Here is a tiny trained network, its code and every weight. The questions are about switching its units off for an input and a target symbol, where a switched-off unit gives its printed mean instead of its output.

import numpy as np


def w(rows, s, z=0):
    codes = np.array(rows[::2]) - 128.0
    scale = np.full(codes.shape[1], s)
    scale[-1] = z or s
    return codes * scale


def norm(h):
    return h / np.sqrt((h * h).mean(-1, keepdims=True) + 1e-5)


def f(y):
    return np.maximum(y, 0)


def softmax(a):
    e = np.exp(a - a.max(-1, keepdims=True))
    return e / e.sum(-1, keepdims=True)


def log_softmax(a):
    a = a - a.max(-1, keepdims=True)
    return a - np.log(np.exp(a).sum(-1, keepdims=True))


def net(x, mask):
    ids = ['Ψβδζηξτω'.index(c) for c in x.split()]
    T = len(ids)
    res = E[ids] + P[:T]
    u = 0
    for l in range(2):
        q, k, v = (norm(res) @ M[l].T for M in (Q, K, V))
        z = softmax(np.where(np.tri(T) > 0, q @ k.T / 2**0.5, -1e9)) @ v
        res = res + np.where(mask[u], z, O[l][:, -1]) @ O[l][:, :-1]
        u += 1
        y = f(norm(res) @ A[l][:, :-1].T + A[l][:, -1])
        res = res + np.where(mask[u : u + 4], y, B[l][:, -1]) @ B[l][:, :-1]
        u += 4
    return log_softmax(norm(res)[-1] @ U[:, :-1].T + U[:, -1])


Q, K, V, O, A, B = {}, {}, {}, {}, {}, {}
E = w([
[218,70,127,143,77,134],'Ψ',
[197,107,142,147,99,183],'β',
[215,84,131,154,94,156],'δ',
[137,216,85,188,157,72],'ζ',
[113,3,111,127,131,46],'η',
[118,236,97,51,209,139],'ξ',
[194,76,125,108,62,191],'τ',
[201,93,155,148,107,142],'ω',
],0.0013)
P = w([
[12,253,192,90,53,91],'0',
[252,70,90,118,119,182],'1',
[241,85,98,118,122,184],'2',
[232,51,91,113,132,158],'3',
[227,52,85,109,129,159],'4',
[217,56,91,106,140,165],'5',
[217,56,96,104,150,168],'6',
[206,53,97,92,155,172],'7',
[198,41,92,92,157,183],'8',
[205,61,108,96,163,173],'9',
[198,51,107,100,169,175],'10',
],0.00069)
Q[0] = w([
[254,85,147,140,52,201],'L0H1',
[33,56,192,145,45,109],'L0H1',
],0.0049)
K[0] = w([
[11,149,255,139,2,129],'L0H1',
[144,19,132,101,140,166],'L0H1',
],0.0055)
V[0] = w([
[54,49,143,49,49,156],'L0H1',
[72,123,30,251,84,206],'L0H1',
],0.0018)
O[0] = w([
[159,236,136,132,139,83,34],'L0H1',
[252,117,149,65,223,88,3],'L0H1',
],0.0029,0.00062)
A[0] = w([
[151,143,150,10,46,179,5],'L0N1',
[145,198,180,138,98,188,54],'L0N2',
[6,110,115,139,139,45,76],'L0N3',
[36,177,161,53,82,122,83],'L0N4',
],0.0021,0.0014)
B[0] = w([
[171,148,152,221,201,42,255],'L0N1',
[149,67,174,76,176,114,201],'L0N2',
[133,113,120,170,33,5,187],'L0N3',
[207,64,134,32,106,218,235],'L0N4',
],0.0025,0.0004)
Q[1] = w([
[127,105,16,231,150,2],'L1H1',
[254,133,174,109,80,164],'L1H1',
],0.0059)
K[1] = w([
[226,14,97,239,181,89],'L1H1',
[111,245,245,91,1,8],'L1H1',
],0.0062)
V[1] = w([
[83,100,57,22,225,218],'L1H1',
[134,154,2,53,68,122],'L1H1',
],0.0025)
O[1] = w([
[225,55,110,249,141,62,61],'L1H1',
[213,181,4,242,171,219,255],'L1H1',
],0.0021,0.0012)
A[1] = w([
[66,176,147,96,75,128,191],'L1N1',
[117,153,101,72,136,155,104],'L1N2',
[114,105,147,148,48,151,91],'L1N3',
[96,254,67,139,144,150,2],'L1N4',
],0.0048,0.0034)
B[1] = w([
[152,106,94,167,141,139,248],'L1N1',
[85,145,145,140,107,57,225],'L1N2',
[80,163,184,133,179,133,173],'L1N3',
[86,91,131,19,253,41,182],'L1N4',
],0.0058,0.0017)
U = w([
[43,131,20,8,8,252,167],'Ψ',
[251,239,131,77,18,20,183],'β',
[238,12,247,19,128,179,3],'δ',
[253,72,7,252,210,239,115],'ζ',
[14,222,13,250,9,15,78],'η',
[3,39,248,198,26,27,140],'ξ',
[56,199,37,6,249,5,156],'τ',
[19,106,249,222,235,223,115],'ω',
],0.0064,0.0027)

Each question gives the input, a string of symbols that net reads in full, and the target symbol t.
The units are the heads (2 rows each of Q, K, V and O) and the neurons (one row each of A and B). Each row of codes is followed by its name. A weight is (code - 128) times the scale printed after its matrix; where a second scale follows, it is the last column's (O, A, B and U).
mask holds one flag per unit, layer by layer, with each layer's heads first. A switched-off unit (its flag False) gives its mean, the last column of its rows in O or B, instead of its output. The means were averaged over made-up inputs and are rounded, as every weight is.
A unit's drop is (log p(t) with every unit on - log p(t) with that unit switched off) / (log p(t) with every unit on - log p(t) with every unit switched off).
The circuit of an input: a set's keep is (log p(t) with only the set's units on - log p(t) with every unit switched off) / (log p(t) with every unit on - log p(t) with every unit switched off). Starting from all 10 units, units are removed one at a time, each time the one whose removal leaves the highest keep (on an exact tie, the one counted first), for as long as the keep stays at least 0.8.
units of the circuit, in order: the units of the circuit, biggest drop first
k most important neurons: the k neurons with the biggest drops, biggest first
top k neurons in layer l: the k neurons of layer l with the biggest drops, biggest first
input δ τ η, target δ: 3 most important neurons => [L1N2; L1N1; L1N4]
input ξ δ Ψ ξ ξ, target ζ: units of the circuit, in order => [L1H1]
input ζ Ψ η δ τ ξ ξ, target ζ: units of the circuit, in order => [L1H1; L0H1]
input η τ ξ ξ Ψ τ ζ Ψ, target τ: units of the circuit, in order => [L1H1; L0H1; L1N4; L0N3]
input Ψ τ δ ξ β, target η: units of the circuit, in order => [L1H1; L1N2; L1N1; L1N4]
input ω ξ η, target ω: 4 most important neurons => [L1N3; L1N2; L1N4; L0N3]
input τ δ ξ δ δ, target β: 2 most important neurons => [L0N1; L0N4]
input δ ξ η ξ ξ η τ β ζ δ Ψ, target ξ: 3 most important neurons => [L1N2; L0N1; L1N4]
input η ξ δ ω δ δ ζ δ ζ δ, target τ: units of the circuit, in order => [L1H1; L0H1]
input δ ξ τ β ζ ζ δ, target ξ: top 3 neurons in layer 1 => [L1N2; L1N4; L1N1]
input τ δ ξ τ η β, target β: 3 most important neurons => [L0N2; L0N1; L1N4]
input δ δ δ, target ξ: 2 most important neurons => [L1N2; L0N2]
input β β τ ζ δ Ψ, target δ: top 3 neurons in layer 0 => [L0N2; L0N4; L0N1]
input ζ ζ β, target Ψ: units of the circuit, in order => [L1H1]
input δ ζ Ψ, target ξ: top 2 neurons in layer 0 => [L0N2; L0N1]
input β ω τ ξ β ζ ζ τ ω, target δ: top 2 neurons in layer 0 => [L0N2; L0N4]
input τ ξ δ ξ δ η ζ ξ τ, target β: 3 most important neurons => [L0N1; L1N4; L0N4]
input δ β ξ τ β ζ ω, target ξ: 4 most important neurons => [L1N2; L0N1; L0N2; L1N4]
input δ ω τ τ, target ξ: 4 most important neurons => [L1N2; L0N2; L1N4; L1N1]
input Ψ ξ ζ δ ζ ζ τ ξ ω δ ω, target η: 3 most important neurons => [L1N2; L1N1; L1N4]
input ζ ξ β β τ τ ω, target Ψ: 2 most important neurons => [L0N3; L1N4]
input τ ω τ η τ ξ ξ ω, target β: top 3 neurons in layer 0 => [L0N1; L0N2; L0N4]
input δ ω ζ, target τ: top neuron in layer 1 => [L1N4]
input ζ ζ ζ β η η ξ Ψ, target Ψ: 2 most important neurons => [L0N3; L1N4]
input β ζ ζ η ξ τ Ψ, target δ: top 2 neurons in layer 1 => [L1N2; L1N4]
